Below are the code and all the weights of a small trained network. Each question names an input and a class and asks about switching units off, where a switched-off unit gives its printed mean instead of its output.

import numpy as np


def w(rows, s, z=0):
    codes = np.array(rows[::2]) - 128.0
    scale = np.full(codes.shape[1], s)
    scale[-1] = z or s
    return codes * scale


def norm(h):
    return h / np.sqrt((h * h).mean(-1, keepdims=True) + 1e-5)


def f(y):
    return y / 2 * (1 + np.tanh(0.7978845608 * (y + 0.044715 * y**3)))


def log_softmax(a):
    a = a - a.max(-1, keepdims=True)
    return a - np.log(np.exp(a).sum(-1, keepdims=True))


def net(x, mask):
    res = np.array(x, float).reshape(1, 7) / 4 @ E
    u = 0
    for l in range(3):
        y = f(norm(res) @ A[l][:, :-1].T + A[l][:, -1])
        res = res + np.where(mask[u : u + 8], y, B[l][:, -1]) @ B[l][:, :-1]
        u += 8
    return log_softmax(norm(res)[-1] @ U[:, :-1].T + U[:, -1])


A, B = {}, {}
E = w([
[108,146,111,136,115,130],'x0',
[99,73,107,64,65,231],'x1',
[99,140,83,174,130,154],'x2',
[206,131,16,87,92,97],'x3',
[143,2,152,202,51,93],'x4',
[130,111,110,162,151,148],'x5',
[150,102,132,151,157,143],'x6',
],0.007)
A[0] = w([
[85,212,159,118,160,183,145],'L0N0',
[86,115,113,230,112,66,100],'L0N1',
[44,58,159,96,87,255,71],'L0N2',
[112,82,142,91,52,197,22],'L0N3',
[100,70,147,195,26,103,131],'L0N4',
[163,94,112,124,153,107,67],'L0N5',
[111,67,72,127,152,81,58],'L0N6',
[156,67,63,154,69,82,4],'L0N7',
],0.0073,0.0038)
B[0] = w([
[113,28,149,127,189,80,246],'L0N0',
[162,87,118,170,140,112,186],'L0N1',
[160,191,146,180,40,116,255],'L0N2',
[208,137,42,198,88,121,177],'L0N3',
[108,1,155,61,174,72,242],'L0N4',
[107,167,148,116,101,157,113],'L0N5',
[146,100,128,118,89,140,118],'L0N6',
[77,110,181,86,188,183,166],'L0N7',
],0.0074,0.0036)
A[1] = w([
[200,125,69,53,145,165,5],'L1N0',
[160,150,134,166,147,146,86],'L1N1',
[166,161,220,93,156,132,236],'L1N2',
[186,150,175,136,1,248,39],'L1N3',
[136,112,45,111,92,44,209],'L1N4',
[100,44,195,207,46,111,86],'L1N5',
[198,113,69,67,122,94,97],'L1N6',
[113,181,124,112,160,169,91],'L1N7',
],0.0092,0.002)
B[1] = w([
[161,179,147,147,167,132,178],'L1N0',
[25,212,110,58,51,49,126],'L1N1',
[82,104,70,188,123,136,189],'L1N2',
[180,114,2,143,25,173,200],'L1N3',
[246,115,205,161,123,173,200],'L1N4',
[121,62,102,135,130,115,255],'L1N5',
[44,205,87,197,133,212,190],'L1N6',
[120,81,59,85,126,103,147],'L1N7',
],0.0066,0.0067)
A[2] = w([
[85,60,139,144,118,96,216],'L2N0',
[110,129,113,119,94,222,63],'L2N1',
[117,142,64,64,232,136,150],'L2N2',
[64,188,100,75,140,151,25],'L2N3',
[176,161,124,120,189,184,189],'L2N4',
[111,150,173,205,153,30,117],'L2N5',
[6,94,173,155,107,135,47],'L2N6',
[177,123,86,158,97,150,251],'L2N7',
],0.011,0.0025)
B[2] = w([
[81,225,169,82,111,167,254],'L2N0',
[209,147,111,195,101,112,183],'L2N1',
[119,39,181,112,60,125,227],'L2N2',
[96,61,89,90,168,70,166],'L2N3',
[97,90,177,151,115,158,203],'L2N4',
[239,193,33,140,97,132,236],'L2N5',
[76,153,169,75,95,196,203],'L2N6',
[101,254,176,103,230,155,246],'L2N7',
],0.0094,0.0061)
U = w([
[199,166,20,195,75,69,255],'0',
[99,181,174,132,154,176,103],'1',
[103,2,144,82,142,64,87],'2',
],0.0085,0.0015)

Each question gives the input, the list of numbers given to net, and the class t.
The units are the neurons (one row each of A and B). Each row of codes is followed by its name. A weight is (code - 128) times the scale printed after its matrix; where a second scale follows, it is the last column's (A, B and U).
mask holds one flag per neuron, layer by layer. A switched-off neuron (its flag False) gives its mean, the last column of its row in B, instead of its output. The means were averaged over made-up inputs and are rounded, as every weight is.
A unit's drop is (log p(t) with every unit on - log p(t) with that unit switched off) / (log p(t) with every unit on - log p(t) with every unit switched off).
The circuit of an input: a set's keep is (log p(t) with only the set's units on - log p(t) with every unit switched off) / (log p(t) with every unit on - log p(t) with every unit switched off). Starting from the 12 units with the biggest drops (on a tie, the unit counted first), units are removed one at a time, each time the one whose removal leaves the highest keep (on an exact tie, the one counted first), for as long as the keep stays at least 0.8.
circuit, biggest first: the units of the circuit, biggest drop first
top k neurons: the k neurons with the biggest drops, biggest first
k most important neurons of layer l: the k neurons of layer l with the biggest drops, biggest first
input [7,-8,-5,-8,-6,-2,4], class 0: 2 most important neurons of layer 0 : [L0N4; L0N7]
input [4,3,0,5,4,1,1], class 1: top 2 neurons : [L0N4; L2N5]
input [-8,7,5,1,-8,-7,4], class 2: most important neuron of layer 0 : [L0N0]
input [6,3,-8,6,-3,1,-8], class 1: top 3 neurons : [L2N5; L0N2; L2N4]
input [-3,5,5,8,5,-2,3], class 1: circuit, biggest first : [L2N7; L2N5]
input [-6,-4,-7,6,-7,7,2], class 2: circuit, biggest first : [L2N2; L2N5]
input [-4,-8,7,-4,-7,4,8], class 0: 2 most important neurons of layer 2 : [L2N5; L2N7]
input [4,6,1,-6,1,7,1], class 0: circuit, biggest first : [L0N2; L1N3]
input [-3,0,4,-1,-2,1,-7], class 2: top 2 neurons : [L0N2; L2N2]
input [5,-6,2,7,-5,1,8], class 1: top 2 neurons : [L2N4; L1N4]
input [4,-6,-6,8,3,-8,-1], class 1: circuit, biggest first : [L1N4; L1N6; L2N7]
input [8,5,-5,8,7,4,8], class 1: circuit, biggest first : [L2N7; L2N5; L1N6]
input [-5,-7,-8,-3,-8,-3,6], class 2: circuit, biggest first : [L2N2; L2N7; L2N0]
input [2,-6,-7,2,-7,-1,-3], class 2: most important neuron of layer 0 : [L0N2]
input [1,5,-1,-5,0,-6,2], class 0: top 2 neurons : [L1N3; L0N2]
input [-5,8,1,-4,5,6,-6], class 0: top 2 neurons : [L0N2; L1N3]
input [6,-5,5,8,-6,7,1], class 1: 2 most important neurons of layer 2 : [L2N5; L2N4]
input [2,2,-8,5,-7,-6,7], class 2: top 2 neurons : [L2N2; L2N3]
input [-4,-1,3,3,6,-4,3], class 2: top 2 neurons : [L0N4; L2N7]
input [2,-3,4,-3,4,2,-7], class 2: circuit, biggest first : [L0N4]
